Below is a small trained network, with its code and all its weights. Each question gives an input and a target symbol and asks what happens when units are switched off, that is, made to give their printed mean instead of their output.

import numpy as np


def w(rows, s, z=0):
    codes = np.array(rows[::2]) - 128.0
    scale = np.full(codes.shape[1], s)
    scale[-1] = z or s
    return codes * scale


def norm(h):
    return h / np.sqrt((h * h).mean(-1, keepdims=True) + 1e-5)


def f(y):
    return np.maximum(y, 0)


def softmax(a):
    e = np.exp(a - a.max(-1, keepdims=True))
    return e / e.sum(-1, keepdims=True)


def log_softmax(a):
    a = a - a.max(-1, keepdims=True)
    return a - np.log(np.exp(a).sum(-1, keepdims=True))


def net(x, mask):
    ids = ['ΛΦΨΩαβδεζηθμξπ'.index(c) for c in x.split()]
    T = len(ids)
    res = E[ids] + P[:T]
    u = 0
    for l in range(3):
        r = norm(res)
        for j in range(2):
            rows = slice(2 * j, 2 * j + 2)
            q, k, v = (r @ M[l][rows].T for M in (Q, K, V))
            z = softmax(np.where(np.tri(T) > 0, q @ k.T / 2**0.5, -1e9)) @ v
            o = O[l][rows]
            res = res + np.where(mask[u + j], z, o[:, -1]) @ o[:, :-1]
        u += 2
        y = f(norm(res) @ A[l][:, :-1].T + A[l][:, -1])
        res = res + np.where(mask[u : u + 4], y, B[l][:, -1]) @ B[l][:, :-1]
        u += 4
    return log_softmax(norm(res)[-1] @ U[:, :-1].T + U[:, -1])


Q, K, V, O, A, B = {}, {}, {}, {}, {}, {}
E = w([
[200,94,162],'Λ',
[229,163,99],'Φ',
[129,95,185],'Ψ',
[71,159,172],'Ω',
[102,150,115],'α',
[131,240,125],'β',
[133,98,195],'δ',
[90,9,134],'ε',
[134,102,130],'ζ',
[105,188,151],'η',
[137,100,129],'θ',
[122,118,89],'μ',
[100,134,139],'ξ',
[121,38,151],'π',
],0.012)
P = w([
[251,196,207],'0',
[226,189,197],'1',
[223,185,202],'2',
[224,179,180],'3',
[229,174,196],'4',
[238,174,198],'5',
],0.0012)
Q[0] = w([
[220,7,139],'L0H0',
[56,175,111],'L0H0',
[100,215,26],'L0H1',
[16,255,174],'L0H1',
],0.0048)
K[0] = w([
[104,125,12],'L0H0',
[88,196,178],'L0H0',
[101,221,2],'L0H1',
[31,220,152],'L0H1',
],0.005)
V[0] = w([
[155,150,240],'L0H0',
[198,141,124],'L0H0',
[71,74,52],'L0H1',
[4,241,188],'L0H1',
],0.0035)
O[0] = w([
[98,83,132,251],'L0H0',
[148,149,168,170],'L0H0',
[106,68,173,24],'L0H1',
[253,160,148,62],'L0H1',
],0.0049,0.0014)
A[0] = w([
[192,154,190,226],'L0N0',
[132,59,79,146],'L0N1',
[255,34,57,32],'L0N2',
[176,10,140,254],'L0N3',
],0.0034,0.00092)
B[0] = w([
[176,56,69,216],'L0N0',
[28,180,131,181],'L0N1',
[79,98,28,154],'L0N2',
[25,80,1,251],'L0N3',
],0.0032,0.0027)
Q[1] = w([
[156,131,3],'L1H0',
[2,9,196],'L1H0',
[24,8,62],'L1H1',
[118,82,178],'L1H1',
],0.005)
K[1] = w([
[191,139,91],'L1H0',
[2,162,101],'L1H0',
[99,66,91],'L1H1',
[89,152,57],'L1H1',
],0.0082)
V[1] = w([
[139,101,102],'L1H0',
[144,134,25],'L1H0',
[59,72,58],'L1H1',
[166,157,253],'L1H1',
],0.0033)
O[1] = w([
[174,168,156,152],'L1H0',
[171,174,76,136],'L1H0',
[254,156,83,254],'L1H1',
[45,139,149,45],'L1H1',
],0.0038,0.00078)
A[1] = w([
[244,119,66,252],'L1N0',
[145,108,251,182],'L1N1',
[25,254,10,168],'L1N2',
[146,118,238,170],'L1N3',
],0.0043,0.0013)
B[1] = w([
[162,162,193,241],'L1N0',
[144,172,50,232],'L1N1',
[253,158,192,253],'L1N2',
[103,151,37,218],'L1N3',
],0.0046,0.0023)
Q[2] = w([
[149,13,15],'L2H0',
[101,83,198],'L2H0',
[253,227,120],'L2H1',
[58,59,141],'L2H1',
],0.0051)
K[2] = w([
[77,182,1],'L2H0',
[172,89,84],'L2H0',
[120,134,245],'L2H1',
[140,117,42],'L2H1',
],0.0074)
V[2] = w([
[117,174,92],'L2H0',
[97,177,1],'L2H0',
[131,140,235],'L2H1',
[184,120,91],'L2H1',
],0.0033)
O[2] = w([
[140,196,86,96],'L2H0',
[70,254,80,170],'L2H0',
[91,134,186,14],'L2H1',
[104,116,107,253],'L2H1',
],0.0041,0.00068)
A[2] = w([
[91,110,247,119],'L2N0',
[112,231,255,182],'L2N1',
[73,172,205,6],'L2N2',
[108,126,52,227],'L2N3',
],0.0058,0.0024)
B[2] = w([
[143,174,139,154],'L2N0',
[67,65,147,253],'L2N1',
[171,155,2,145],'L2N2',
[134,155,131,253],'L2N3',
],0.0098,0.0032)
U = w([
[147,127,142,21],'Λ',
[102,235,85,134],'Φ',
[70,162,169,214],'Ψ',
[140,239,202,163],'Ω',
[15,149,115,136],'α',
[254,183,130,172],'β',
[237,48,166,48],'δ',
[154,89,250,254],'ε',
[118,27,116,195],'ζ',
[129,78,165,92],'η',
[146,100,22,151],'θ',
[124,110,145,46],'μ',
[139,116,93,87],'ξ',
[129,125,145,44],'π',
],0.014,0.0041)

Each question gives the input, a string of symbols that net reads in full, and the target symbol t.
The units are the heads (2 rows each of Q, K, V and O) and the neurons (one row each of A and B). Each row of codes is followed by its name. A weight is (code - 128) times the scale printed after its matrix; where a second scale follows, it is the last column's (O, A, B and U).
mask holds one flag per unit, layer by layer, with each layer's heads first. A switched-off unit (its flag False) gives its mean, the last column of its rows in O or B, instead of its output. The means were averaged over made-up inputs and are rounded, as every weight is.
A unit's drop is (log p(t) with every unit on - log p(t) with that unit switched off) / (log p(t) with every unit on - log p(t) with every unit switched off).
The circuit of an input: a set's keep is (log p(t) with only the set's units on - log p(t) with every unit switched off) / (log p(t) with every unit on - log p(t) with every unit switched off). Starting from the 12 units with the biggest drops (on a tie, the unit counted first), units are removed one at a time, each time the one whose removal leaves the highest keep (on an exact tie, the one counted first), for as long as the keep stays at least 0.8.
units of the circuit, in order: the units of the circuit, biggest drop first
unit that matters most: the unit with the biggest drop
top k neurons: the k neurons with the biggest drops, biggest first
k most important neurons of layer l: the k neurons of layer l with the biggest drops, biggest first
which heads matter: for each layer, one digit per head in row order, 1 if its drop is at least 0.15 and else 0, layers parted by /
drop when u is switched off: that unit's drop, to one decimal
input Φ Φ ε α π Ψ, target ζ: unit that matters most => L1N3
input Ω Ψ α ξ δ ζ, target Φ: which heads matter => 01 / 01 / 10
input δ θ θ δ, target θ: top 3 neurons => L1N3, L1N2, L1N1
input ε θ θ α ε ξ, target Φ: top 3 neurons => L0N3, L1N2, L2N1
input Ψ θ η α π δ, target ζ: units of the circuit, in order => L1N3, L1N1, L1N0
input α θ α δ, target θ: which heads matter => 01 / 00 / 00
input π θ θ β ξ Ψ, target Φ: top 2 neurons => L0N3, L1N1
input Ψ Ω α, target ε: top 2 neurons => L2N1, L1N2
input Λ ζ δ α δ ξ, target Φ: top 3 neurons => L0N3, L2N1, L1N3
input ζ π Ω μ θ, target β: top 2 neurons => L2N1, L2N3
input μ μ θ ζ, target β: which heads matter => 10 / 01 / 00
input θ ξ Ω Φ θ, target Φ: top 4 neurons => L0N3, L2N1, L2N3, L0N0
input δ α Ψ θ μ ζ, target β: top 2 neurons => L2N1, L1N2
input ζ μ Ψ Ψ, target β: which heads matter => 00 / 01 / 00
input Φ ξ Φ δ, target Φ: top 3 neurons => L0N3, L1N3, L1N1
input α δ μ Φ δ μ, target β: top 2 neurons => L1N2, L2N1
input α μ δ, target β: top 4 neurons => L2N1, L1N3, L1N1, L1N2
input Ψ ε Ω ξ Ψ, target Φ: 3 most important neurons of layer 1 => L1N3, L1N1, L1N2
input δ Ω α μ θ θ, target β: 2 most important neurons of layer 0 => L0N0, L0N1
input μ μ ε δ, target β: drop when L0H0 is switched off => 0.1
input θ α Ψ, target θ: drop when L0N3 is switched off => 0.0
input Ψ θ Ψ, target θ: drop when L0N3 is switched off => 0.1
